Below are the code and all the weights of a small trained network. Each question names an input and a target symbol and asks about switching units off, where a switched-off unit gives its printed mean instead of its output.

import numpy as np


def w(rows, s, z=0):
    codes = np.array(rows[::2]) - 128.0
    scale = np.full(codes.shape[1], s)
    scale[-1] = z or s
    return codes * scale


def f(y):
    return y / 2 * (1 + np.tanh(0.7978845608 * (y + 0.044715 * y**3)))


def softmax(a):
    e = np.exp(a - a.max(-1, keepdims=True))
    return e / e.sum(-1, keepdims=True)


def log_softmax(a):
    a = a - a.max(-1, keepdims=True)
    return a - np.log(np.exp(a).sum(-1, keepdims=True))


def net(x, mask):
    ids = ['αβγεζηθλμξστφ'.index(c) for c in x.split()]
    T = len(ids)
    res = E[ids] + P[:T]
    r = res
    for j in range(3):
        rows = slice(4 * j, 4 * j + 4)
        q, k, v = (r @ M[0][rows].T for M in (Q, K, V))
        z = softmax(np.where(np.tri(T) > 0, q @ k.T / 4**0.5, -1e9)) @ v
        o = O[0][rows]
        res = res + np.where(mask[j], z, o[:, -1]) @ o[:, :-1]
    y = f(res @ A[0][:, :-1].T + A[0][:, -1])
    res = res + np.where(mask[3:15], y, B[0][:, -1]) @ B[0][:, :-1]
    return log_softmax(res[-1] @ U[:, :-1].T + U[:, -1])


Q, K, V, O, A, B = {}, {}, {}, {}, {}, {}
E = w([
[90,147,90,104,118,145,156,117,100,204],'α',
[111,108,162,173,160,166,192,167,118,109],'β',
[166,197,142,170,161,134,138,113,124,62],'γ',
[130,155,85,140,101,70,97,176,140,129],'ε',
[175,184,158,103,124,140,118,93,158,149],'ζ',
[108,171,116,162,117,187,98,118,139,164],'η',
[154,93,84,103,70,149,122,80,1,66],'θ',
[111,185,139,141,172,131,225,124,144,99],'λ',
[176,150,158,150,111,88,173,149,110,155],'μ',
[166,151,166,123,204,158,156,157,73,135],'ξ',
[152,82,93,93,182,140,163,188,93,122],'σ',
[136,131,155,98,79,147,168,193,125,160],'τ',
[155,115,168,173,148,108,98,108,128,177],'φ',
],0.022)
P = w([
[35,125,194,76,255,127,115,137,15,28],'0',
[78,149,189,114,214,138,164,139,48,41],'1',
[104,153,175,128,194,153,177,143,64,59],'2',
[120,162,156,137,179,155,180,141,73,82],'3',
[141,164,145,149,163,155,177,143,76,103],'4',
[155,164,132,157,145,154,182,145,93,118],'5',
[172,166,120,166,133,159,184,145,95,140],'6',
[183,170,114,169,114,157,171,155,100,159],'7',
[197,166,108,170,94,159,163,161,114,172],'8',
[208,170,94,170,80,158,160,160,115,194],'9',
[223,156,84,178,64,156,159,168,134,211],'10',
[232,157,78,177,39,158,157,176,144,232],'11',
[237,153,89,184,29,151,149,182,146,252],'12',
],0.007)
Q[0] = w([
[54,57,133,64,66,50,97,72,230,121],'head 0',
[165,100,173,94,166,180,212,224,164,144],'head 0',
[134,140,184,107,105,97,94,39,156,112],'head 0',
[139,202,107,164,136,232,148,80,67,135],'head 0',
[118,84,2,24,100,116,149,212,49,148],'head 1',
[202,75,74,87,174,180,174,128,95,171],'head 1',
[214,234,142,213,181,221,238,175,71,122],'head 1',
[207,194,196,194,141,88,208,199,78,101],'head 1',
[134,204,123,185,147,125,120,67,185,145],'head 2',
[163,82,95,141,193,124,135,180,65,136],'head 2',
[53,112,98,85,59,51,68,54,221,118],'head 2',
[140,68,89,92,104,171,135,210,54,120],'head 2',
],0.0086)
K[0] = w([
[98,134,135,107,184,125,138,151,130,99],'head 0',
[148,99,108,127,64,122,109,104,63,83],'head 0',
[110,149,133,135,161,89,126,150,159,109],'head 0',
[143,124,99,133,88,128,121,136,148,186],'head 0',
[129,91,106,111,56,127,115,106,56,71],'head 1',
[162,117,136,134,100,143,102,72,92,138],'head 1',
[165,146,93,156,22,137,99,121,179,252],'head 1',
[195,120,117,144,64,87,138,147,170,189],'head 1',
[141,104,118,125,114,144,121,86,67,88],'head 2',
[164,138,105,158,114,107,98,121,168,196],'head 2',
[73,133,135,117,206,129,129,130,126,46],'head 2',
[150,159,116,130,132,137,141,160,185,183],'head 2',
],0.014)
V[0] = w([
[95,109,111,47,92,150,89,145,158,165],'head 0',
[102,83,144,92,135,176,204,74,66,154],'head 0',
[133,99,81,97,112,77,112,128,127,54],'head 0',
[145,123,193,138,104,93,132,165,170,200],'head 0',
[82,164,87,107,96,23,196,203,98,112],'head 1',
[151,212,89,174,116,112,112,70,184,110],'head 1',
[255,110,202,80,198,81,170,124,113,132],'head 1',
[168,22,130,227,131,125,81,182,96,39],'head 1',
[77,102,115,199,181,187,116,157,165,180],'head 2',
[95,118,230,171,114,97,127,150,150,214],'head 2',
[116,126,114,210,138,72,107,97,97,142],'head 2',
[112,139,148,102,181,138,84,72,167,163],'head 2',
],0.0083)
O[0] = w([
[203,154,101,124,98,164,147,150,125,115,10],'head 0',
[98,103,125,101,68,120,196,89,96,153,201],'head 0',
[114,169,189,192,155,158,162,187,96,145,76],'head 0',
[190,164,92,112,142,82,109,88,204,127,78],'head 0',
[164,111,153,175,64,20,138,161,93,140,248],'head 1',
[31,213,127,154,163,90,48,150,159,126,120],'head 1',
[159,120,243,58,120,93,131,56,189,220,186],'head 1',
[185,2,135,161,215,127,118,99,142,103,134],'head 1',
[121,119,140,207,164,226,134,129,57,119,78],'head 2',
[158,169,53,187,161,170,197,90,140,205,124],'head 2',
[131,63,73,174,115,79,70,32,122,195,136],'head 2',
[83,121,111,120,66,232,91,119,132,166,2],'head 2',
],0.007,0.0046)
A[0] = w([
[112,35,56,49,65,79,113,142,119,130,254],'neuron 0',
[118,123,161,83,90,134,133,149,111,33,110],'neuron 1',
[157,125,189,127,178,98,77,113,204,87,227],'neuron 2',
[39,127,100,110,95,161,131,204,131,63,207],'neuron 3',
[131,165,171,15,153,200,92,108,87,177,212],'neuron 4',
[178,128,142,54,121,132,126,215,184,41,123],'neuron 5',
[149,135,122,160,106,71,129,202,102,1,238],'neuron 6',
[168,38,152,36,118,114,102,54,97,151,180],'neuron 7',
[184,108,173,110,101,33,167,131,171,103,151],'neuron 8',
[204,18,111,190,166,182,134,137,103,9,52],'neuron 9',
[57,164,92,229,148,183,156,162,106,141,69],'neuron 10',
[125,129,76,108,104,198,195,103,75,143,254],'neuron 11',
],0.007,0.003)
B[0] = w([
[118,209,196,220,163,118,82,176,188,119,192],'neuron 0',
[82,150,100,90,111,196,103,73,132,97,158],'neuron 1',
[61,71,136,152,91,129,119,69,168,211,184],'neuron 2',
[91,167,100,86,167,76,132,96,165,164,168],'neuron 3',
[138,166,171,140,152,180,125,188,129,106,175],'neuron 4',
[210,68,137,99,99,204,128,117,176,73,165],'neuron 5',
[140,143,138,194,64,149,113,103,127,114,249],'neuron 6',
[121,180,91,121,190,145,110,105,117,152,201],'neuron 7',
[178,81,95,78,158,63,99,110,104,116,251],'neuron 8',
[105,117,84,81,146,84,113,206,180,86,194],'neuron 9',
[105,74,157,121,157,70,1,113,81,97,175],'neuron 10',
[99,117,74,149,89,210,150,93,124,168,202],'neuron 11',
],0.0079,0.011)
U = w([
[93,169,77,144,6,176,171,104,105,153,127],'α',
[56,40,111,127,166,121,180,173,188,127,115],'β',
[20,62,220,191,110,146,122,96,140,125,63],'γ',
[163,145,185,237,170,82,96,198,142,72,222],'ε',
[89,213,172,115,146,169,143,185,254,114,198],'ζ',
[106,166,46,95,182,134,48,100,103,69,164],'η',
[122,77,140,99,72,146,88,39,112,73,70],'θ',
[64,157,150,66,122,66,187,107,121,61,85],'λ',
[121,119,94,76,195,42,140,88,145,169,109],'μ',
[152,154,216,138,177,165,86,128,6,135,3],'ξ',
[150,92,173,26,158,137,59,177,151,97,2],'σ',
[220,117,113,84,73,133,207,119,97,119,169],'τ',
[137,87,116,201,172,204,144,51,218,195,181],'φ',
],0.006,0.0032)

Each question gives the input, a string of symbols that net reads in full, and the target symbol t.
The units are the heads (4 rows each of Q, K, V and O) and the neurons (one row each of A and B). Each row of codes is followed by its name. A weight is (code - 128) times the scale printed after its matrix; where a second scale follows, it is the last column's (O, A, B and U).
mask holds one flag per unit, heads first, then neurons. A switched-off unit (its flag False) gives its mean, the last column of its rows in O or B, instead of its output. The means were averaged over made-up inputs and are rounded, as every weight is.
A unit's drop is (log p(t) with every unit on - log p(t) with that unit switched off) / (log p(t) with every unit on - log p(t) with every unit switched off).
The circuit of an input: a set's keep is (log p(t) with only the set's units on - log p(t) with every unit switched off) / (log p(t) with every unit on - log p(t) with every unit switched off). Starting from the 12 units with the biggest drops (on a tie, the unit counted first), units are removed one at a time, each time the one whose removal leaves the highest keep (on an exact tie, the one counted first), for as long as the keep stays at least 0.8.
circuit, biggest first: the units of the circuit, biggest drop first
most important unit: the unit with the biggest drop
k most important neurons: the k neurons with the biggest drops, biggest first
which heads matter: for each layer, one digit per head in row order, 1 if its drop is at least 0.15 and else 0, layers parted by /
input β α η τ θ φ ξ γ, target θ: which heads matter -> 001
input σ γ τ θ τ ε β σ, target β: which heads matter -> 110
input σ μ μ μ β ε γ ε, target ε: which heads matter -> 010
input α ε β ζ λ σ ξ, target ζ: which heads matter -> 010
input α α ε ε σ ε μ τ β β ζ μ ξ, target μ: most important unit -> head 0
input λ ζ η ξ τ τ ε γ ε γ φ φ ξ, target φ: which heads matter -> 001
input σ ε η φ γ ξ ξ τ ζ, target ζ: which heads matter -> 010
input σ α μ σ σ, target μ: circuit, biggest first -> (head 2; head 1; neuron 6)
input τ τ β θ η, target ζ: 4 most important neurons -> (neuron 8; neuron 0; neuron 10; neuron 3)
input φ σ σ, target φ: circuit, biggest first -> (head 2; head 1)
input ξ τ ε ε φ η σ, target η: which heads matter -> 011
input μ ε ξ, target ε: which heads matter -> 110
input μ μ θ ξ, target ξ: which heads matter -> 100
input ξ ε φ ε β τ μ ζ γ ξ σ β, target ζ: which heads matter -> 010
input τ φ τ σ ξ θ ζ η, target ζ: which heads matter -> 011
input ξ σ ξ, target ξ: circuit, biggest first -> (neuron 4; head 0; head 1; neuron 7)
input λ τ γ ξ θ ε τ α λ γ ε ζ μ, target τ: which heads matter -> 110
input β φ ε ξ ε, target ε: circuit, biggest first -> (head 1; neuron 0)
input σ φ ζ β ε ε θ γ σ η β, target γ: 4 most important neurons -> (neuron 10; neuron 8; neuron 11; neuron 7)
input ζ φ μ ζ, target ζ: 2 most important neurons -> (neuron 4; neuron 8)
input ε σ φ τ λ η ζ ζ γ φ λ, target φ: circuit, biggest first -> (head 1; head 2)
input σ ε σ, target ε: most important neuron -> (neuron 6)
input τ ε α λ σ τ β γ γ β φ θ φ, target μ: most important neuron -> (neuron 8)
